Here is a tiny trained network, its code and every weight. The questions are about switching its units off for an input and a class, where a switched-off unit gives its printed mean instead of its output.

import numpy as np


def w(rows, s, z=0):
    codes = np.array(rows[::2]) - 128.0
    scale = np.full(codes.shape[1], s)
    scale[-1] = z or s
    return codes * scale


def f(y):
    return np.maximum(y, 0)


def log_softmax(a):
    a = a - a.max(-1, keepdims=True)
    return a - np.log(np.exp(a).sum(-1, keepdims=True))


def net(x, mask):
    res = np.array(x, float).reshape(1, 2) / 4 @ E
    y = f(res @ A[0][:, :-1].T + A[0][:, -1])
    res = res + np.where(mask, y, B[0][:, -1]) @ B[0][:, :-1]
    return log_softmax(res[-1] @ U[:, :-1].T + U[:, -1])


A, B = {}, {}
E = w([
[174,186,169,227,196,91,73,210,166,119],'x0',
[95,48,195,138,219,102,152,108,90,247],'x1',
],0.014)
A[0] = w([
[47,114,86,29,12,232,196,29,30,174,120],'neuron 1',
[117,66,101,19,100,173,188,34,123,125,103],'neuron 2',
[190,104,134,86,91,114,133,154,178,123,120],'neuron 3',
[67,44,190,142,220,51,149,78,91,254,51],'neuron 4',
[159,182,8,119,92,160,130,121,179,67,70],'neuron 5',
[157,147,98,94,145,107,92,128,108,103,255],'neuron 6',
[85,100,187,103,216,46,137,116,52,230,184],'neuron 7',
[108,125,77,109,144,81,82,109,141,102,221],'neuron 8',
[122,192,224,45,148,157,156,145,137,129,120],'neuron 9',
[193,151,166,237,207,25,45,228,174,108,73],'neuron 10',
[133,153,134,135,30,177,114,158,193,134,203],'neuron 11',
[175,175,102,170,60,200,169,164,159,99,109],'neuron 12',
[152,180,47,98,77,140,98,184,125,36,81],'neuron 13',
],0.0075,0.013)
B[0] = w([
[169,172,152,146,188,94,90,161,127,111,254],'neuron 1',
[139,212,132,162,166,92,101,143,161,78,210],'neuron 2',
[101,130,153,132,119,136,135,115,113,144,142],'neuron 3',
[106,118,92,111,119,169,109,80,66,110,217],'neuron 4',
[93,86,82,125,130,167,115,95,85,58,184],'neuron 5',
[180,131,122,91,115,159,177,159,160,250,206],'neuron 6',
[120,103,116,65,123,160,153,120,124,145,234],'neuron 7',
[154,136,135,106,142,130,155,109,147,208,186],'neuron 8',
[153,110,125,138,137,155,97,113,149,127,131],'neuron 9',
[107,195,160,154,189,82,68,138,120,97,208],'neuron 10',
[107,108,128,89,136,158,169,119,132,189,195],'neuron 11',
[134,114,131,110,161,112,122,93,74,148,173],'neuron 12',
[90,135,118,81,154,165,103,85,63,81,190],'neuron 13',
],0.014,0.021)
U = w([
[71,101,58,64,152,228,119,26,27,94,61],'0',
[152,221,159,145,201,37,41,164,139,76,117],'1',
[190,121,123,63,136,179,249,157,195,241,255],'2',
[112,107,109,121,91,90,71,165,187,90,92],'3',
[97,111,165,139,76,129,149,126,169,80,99],'4',
[101,124,105,181,114,161,175,128,150,80,100],'5',
[142,102,122,144,87,114,104,133,185,89,98],'6',
[98,101,109,160,99,108,188,156,147,120,97],'7',
],0.011,0.0093)

Each question gives the input, the list of numbers given to net, and the class t.
The units are the neurons (one row each of A and B). Each row of codes is followed by its name. A weight is (code - 128) times the scale printed after its matrix; where a second scale follows, it is the last column's (A, B and U).
mask holds one flag per neuron, in row order. A switched-off neuron (its flag False) gives its mean, the last column of its row in B, instead of its output. The means were averaged over made-up inputs and are rounded, as every weight is.
A unit's drop is (log p(t) with every unit on - log p(t) with that unit switched off) / (log p(t) with every unit on - log p(t) with every unit switched off).
The circuit of an input: a set's keep is (log p(t) with only the set's units on - log p(t) with every unit switched off) / (log p(t) with every unit on - log p(t) with every unit switched off). Starting from the 12 units with the biggest drops (on a tie, the unit counted first), units are removed one at a time, each time the one whose removal leaves the highest keep (on an exact tie, the one counted first), for as long as the keep stays at least 0.8.
units of the circuit, in order: the units of the circuit, biggest drop first
top k neurons: the k neurons with the biggest drops, biggest first
drop when u is switched off: that unit's drop, to one decimal
input [-1,-3], class 2: units of the circuit, in order -> neuron 4; neuron 10
input [7,-8], class 0: units of the circuit, in order -> neuron 13
input [3,3], class 2: top 4 neurons -> neuron 1; neuron 13; neuron 5; neuron 2
input [-7,-6], class 1: top 4 neurons -> neuron 1; neuron 2; neuron 4; neuron 7
input [0,3], class 2: top 2 neurons -> neuron 13; neuron 5
input [8,8], class 0: top 3 neurons -> neuron 4; neuron 7; neuron 1
input [-4,3], class 1: top 3 neurons -> neuron 1; neuron 2; neuron 11
input [2,-3], class 2: top 2 neurons -> neuron 4; neuron 6
input [-2,3], class 2: top 3 neurons -> neuron 13; neuron 5; neuron 10
input [4,5], class 0: top 2 neurons -> neuron 1; neuron 4
input [2,-4], class 0: top 2 neurons -> neuron 13; neuron 5
input [-8,-6], class 1: top 2 neurons -> neuron 1; neuron 2
input [-5,-4], class 1: top 3 neurons -> neuron 1; neuron 2; neuron 4
input [-5,-3], class 1: units of the circuit, in order -> neuron 1
input [7,8], class 0: top 2 neurons -> neuron 4; neuron 7
input [-7,-4], class 1: drop when neuron 1 is switched off -> 0.3
input [-4,-1], class 1: drop when neuron 7 is switched off -> 0.3
input [3,5], class 0: drop when neuron 4 is switched off -> 0.6
